Here is a tiny trained network, its code and every weight. The questions are about switching its units off for an input and a class, where a switched-off unit gives its printed mean instead of its output.

import numpy as np


def w(rows, s, z=0):
    codes = np.array(rows[::2]) - 128.0
    scale = np.full(codes.shape[1], s)
    scale[-1] = z or s
    return codes * scale


def norm(h):
    return h / np.sqrt((h * h).mean(-1, keepdims=True) + 1e-5)


def f(y):
    return y / 2 * (1 + np.tanh(0.7978845608 * (y + 0.044715 * y**3)))


def log_softmax(a):
    a = a - a.max(-1, keepdims=True)
    return a - np.log(np.exp(a).sum(-1, keepdims=True))


def net(x, mask):
    res = np.array(x, float).reshape(1, 4) / 4 @ E
    u = 0
    for l in range(2):
        y = f(norm(res) @ A[l][:, :-1].T + A[l][:, -1])
        res = res + np.where(mask[u : u + 16], y, B[l][:, -1]) @ B[l][:, :-1]
        u += 16
    return log_softmax(norm(res)[-1] @ U[:, :-1].T + U[:, -1])


A, B = {}, {}
E = w([
[90,63,224,82],'x0',
[128,122,192,254],'x1',
[13,143,103,139],'x2',
[128,131,130,129],'x3',
],0.0061)
A[0] = w([
[165,174,155,65,49],'0.n1',
[125,121,117,171,81],'0.n2',
[133,167,134,128,71],'0.n3',
[177,138,108,50,62],'0.n4',
[108,137,235,206,40],'0.n5',
[126,97,110,140,114],'0.n6',
[71,126,80,173,60],'0.n7',
[152,143,135,134,88],'0.n8',
[150,146,83,252,97],'0.n9',
[141,208,103,113,120],'0.n10',
[105,95,220,215,3],'0.n11',
[154,179,3,131,161],'0.n12',
[128,96,97,215,81],'0.n13',
[28,139,106,136,213],'0.n14',
[110,122,185,23,85],'0.n15',
[161,89,144,76,28],'0.n16',
],0.012,0.0047)
B[0] = w([
[103,97,159,141,139],'0.n1',
[134,173,103,161,134],'0.n2',
[152,131,172,172,116],'0.n3',
[140,135,218,185,171],'0.n4',
[116,84,71,139,211],'0.n5',
[130,150,99,122,124],'0.n6',
[101,185,111,179,165],'0.n7',
[163,127,110,103,123],'0.n8',
[171,214,194,35,228],'0.n9',
[131,68,94,129,163],'0.n10',
[127,80,95,186,204],'0.n11',
[98,46,102,204,253],'0.n12',
[123,184,183,137,170],'0.n13',
[2,162,93,54,240],'0.n14',
[166,168,165,94,186],'0.n15',
[154,112,209,150,141],'0.n16',
],0.008,0.0069)
A[1] = w([
[108,154,115,43,2],'1.n1',
[104,78,186,124,163],'1.n2',
[65,135,156,77,62],'1.n3',
[61,62,89,170,73],'1.n4',
[170,158,138,161,104],'1.n5',
[167,37,120,135,64],'1.n6',
[204,45,78,155,34],'1.n7',
[146,113,125,202,196],'1.n8',
[119,121,199,150,175],'1.n9',
[239,166,109,129,70],'1.n10',
[120,109,24,75,121],'1.n11',
[89,32,145,122,52],'1.n12',
[170,159,140,197,160],'1.n13',
[26,192,86,167,144],'1.n14',
[151,166,170,113,151],'1.n15',
[167,2,121,179,33],'1.n16',
],0.014,0.0058)
B[1] = w([
[49,134,160,113,135],'1.n1',
[155,122,116,151,170],'1.n2',
[120,140,165,133,160],'1.n3',
[123,10,46,131,201],'1.n4',
[76,130,109,84,146],'1.n5',
[137,216,240,175,167],'1.n6',
[118,200,227,178,173],'1.n7',
[92,163,141,101,186],'1.n8',
[150,92,82,167,171],'1.n9',
[34,70,121,73,168],'1.n10',
[130,78,179,174,168],'1.n11',
[113,152,92,108,160],'1.n12',
[80,127,148,96,175],'1.n13',
[236,139,107,135,255],'1.n14',
[167,101,98,98,164],'1.n15',
[104,193,175,181,197],'1.n16',
],0.011,0.0099)
U = w([
[70,166,212,253,236],'0',
[14,136,153,28,129],'1',
[80,21,24,207,182],'2',
[170,253,80,149,58],'3',
[223,38,181,113,3],'4',
],0.022,0.0039)

Each question gives the input, the list of numbers given to net, and the class t.
The units are the neurons (one row each of A and B). Each row of codes is followed by its name. A weight is (code - 128) times the scale printed after its matrix; where a second scale follows, it is the last column's (A, B and U).
mask holds one flag per neuron, layer by layer. A switched-off neuron (its flag False) gives its mean, the last column of its row in B, instead of its output. The means were averaged over made-up inputs and are rounded, as every weight is.
A unit's drop is (log p(t) with every unit on - log p(t) with that unit switched off) / (log p(t) with every unit on - log p(t) with every unit switched off).
The circuit of an input: a set's keep is (log p(t) with only the set's units on - log p(t) with every unit switched off) / (log p(t) with every unit on - log p(t) with every unit switched off). Starting from the 12 units with the biggest drops (on a tie, the unit counted first), units are removed one at a time, each time the one whose removal leaves the highest keep (on an exact tie, the one counted first), for as long as the keep stays at least 0.8.
units of the circuit, in order: the units of the circuit, biggest drop first
most important unit: the unit with the biggest drop
top k neurons: the k neurons with the biggest drops, biggest first
top k neurons in layer l: the k neurons of layer l with the biggest drops, biggest first
drop when u is switched off: that unit's drop, to one decimal
input [-6,1,-7,0], class 1: most important unit : 0.n9
input [-8,0,-5,-4], class 0: units of the circuit, in order : [0.n12, 1.n7]
input [-3,5,0,1], class 1: top 2 neurons : [0.n9, 0.n14]
input [-8,7,0,-6], class 1: top 2 neurons in layer 1 : [1.n10, 1.n13]
input [8,-1,0,7], class 4: top 2 neurons in layer 0 : [0.n14, 0.n15]
input [-8,1,5,7], class 3: top 3 neurons : [0.n9, 1.n14, 0.n5]
input [1,-5,0,0], class 4: top 2 neurons in layer 0 : [0.n15, 0.n4]
input [-7,2,0,5], class 1: top 2 neurons : [0.n9, 0.n14]
input [0,-7,0,-7], class 0: top 3 neurons in layer 0 : [0.n9, 0.n14, 0.n12]
input [0,-8,5,1], class 2: top 2 neurons : [0.n9, 0.n12]
input [-1,1,8,-8], class 3: top 2 neurons in layer 1 : [1.n14, 1.n10]
input [2,0,3,-1], class 1: top 2 neurons : [0.n14, 0.n12]
input [-8,3,-2,-3], class 1: drop when 0.n9 is switched off : 0.4
input [0,-3,5,-8], class 2: units of the circuit, in order : [0.n9]
input [-6,-1,-5,5], class 0: drop when 0.n12 is switched off : 1.7
input [7,6,1,1], class 2: drop when 1.n4 is switched off : 0.9
